Below are the code and all the weights of a small trained network. Each question names an input and a class and asks about switching units off, where a switched-off unit gives its printed mean instead of its output.

import numpy as np


def w(rows, s, z=0):
    codes = np.array(rows[::2]) - 128.0
    scale = np.full(codes.shape[1], s)
    scale[-1] = z or s
    return codes * scale


def f(y):
    return y / 2 * (1 + np.tanh(0.7978845608 * (y + 0.044715 * y**3)))


def log_softmax(a):
    a = a - a.max(-1, keepdims=True)
    return a - np.log(np.exp(a).sum(-1, keepdims=True))


def net(x, mask):
    res = np.array(x, float).reshape(1, 3) / 4 @ E
    y = f(res @ A[0][:, :-1].T + A[0][:, -1])
    res = res + np.where(mask, y, B[0][:, -1]) @ B[0][:, :-1]
    return log_softmax(res[-1] @ U[:, :-1].T + U[:, -1])


A, B = {}, {}
E = w([
[195,177,47,46,119,66,104],'x0',
[223,184,198,202,63,122,127],'x1',
[125,170,204,99,187,151,2],'x2',
],0.0082)
A[0] = w([
[56,100,165,211,164,177,169,62],'n0',
[100,168,162,94,137,110,10,51],'n1',
[162,162,61,88,96,84,92,71],'n2',
[117,97,79,127,109,118,212,42],'n3',
[169,163,81,53,167,56,125,66],'n4',
[82,93,147,190,139,247,152,255],'n5',
[44,73,95,91,170,151,128,160],'n6',
[239,195,211,150,109,163,135,164],'n7',
[199,206,65,71,152,110,172,68],'n8',
[135,164,193,97,220,173,2,118],'n9',
[191,162,54,57,115,87,108,141],'n10',
[83,156,211,117,187,145,15,49],'n11',
[62,84,69,81,188,152,98,65],'n12',
[66,105,101,64,206,142,136,79],'n13',
[62,82,102,68,184,121,148,21],'n14',
[65,81,53,91,190,114,124,254],'n15',
[207,180,166,175,56,108,185,67],'n16',
[85,92,167,176,143,227,168,60],'n17',
[117,59,81,172,56,89,251,67],'n18',
[82,52,179,214,130,152,118,38],'n19',
[180,202,157,189,56,127,104,78],'n20',
],0.0073,0.0046)
B[0] = w([
[145,154,124,161,141,155,88,180],'n0',
[108,148,107,168,162,115,151,179],'n1',
[133,148,126,161,149,154,98,170],'n2',
[109,132,114,188,183,96,147,164],'n3',
[150,147,137,160,143,149,101,178],'n4',
[132,149,127,93,101,155,117,241],'n5',
[152,121,148,116,131,128,132,215],'n6',
[146,98,161,121,122,123,139,230],'n7',
[139,152,113,158,148,157,110,181],'n8',
[104,143,114,117,146,91,164,246],'n9',
[140,152,132,125,121,163,100,212],'n10',
[101,149,88,157,176,101,152,215],'n11',
[156,102,155,167,137,121,129,190],'n12',
[153,86,149,164,135,126,134,187],'n13',
[162,94,143,249,187,106,107,169],'n14',
[155,112,152,100,104,126,153,254],'n15',
[142,99,148,143,145,111,143,196],'n16',
[152,157,119,166,145,150,102,173],'n17',
[101,169,83,148,161,88,155,219],'n18',
[146,150,121,166,154,143,100,168],'n19',
[151,93,162,159,134,111,136,190],'n20',
],0.018,0.0073)
U = w([
[79,153,68,139,149,57,172,112],'0',
[167,16,192,141,133,114,127,82],'1',
[142,172,112,136,133,225,43,106],'2',
[118,122,139,4,68,143,165,244],'3',
[16,23,54,144,74,104,10,4],'4',
[16,19,58,139,81,120,32,6],'5',
[28,42,69,132,78,118,42,3],'6',
],0.021,0.02)

Each question gives the input, the list of numbers given to net, and the class t.
The units are the neurons (one row each of A and B). Each row of codes is followed by its name. A weight is (code - 128) times the scale printed after its matrix; where a second scale follows, it is the last column's (A, B and U).
mask holds one flag per neuron, in row order. A switched-off neuron (its flag False) gives its mean, the last column of its row in B, instead of its output. The means were averaged over made-up inputs and are rounded, as every weight is.
A unit's drop is (log p(t) with every unit on - log p(t) with that unit switched off) / (log p(t) with every unit on - log p(t) with every unit switched off).
unit that matters most: the unit with the biggest drop
k most important neurons: the k neurons with the biggest drops, biggest first
drop of u: that unit's drop, to one decimal
input [1,-8,6], class 1: 2 most important neurons : n13; n12
input [-3,-1,3], class 3: 3 most important neurons : n18; n14; n3
input [4,-2,-2], class 2: unit that matters most : n9
input [-1,3,4], class 0: 2 most important neurons : n15; n11
input [-2,1,4], class 0: 2 most important neurons : n11; n15
input [-8,-5,-6], class 2: 3 most important neurons : n0; n5; n17
input [-4,8,7], class 1: 4 most important neurons : n7; n20; n18; n16
input [-8,-7,2], class 2: 4 most important neurons : n0; n5; n17; n19
input [-3,-6,7], class 0: 2 most important neurons : n11; n9
input [8,-6,8], class 0: 3 most important neurons : n9; n1; n11
input [5,1,-4], class 2: 2 most important neurons : n9; n10
input [2,-7,7], class 0: drop of n7 : 0.5
input [-4,-4,8], class 0: drop of n1 : 0.0
input [6,-4,8], class 0: drop of n9 : 0.6
input [-3,-3,3], class 3: unit that matters most : n18
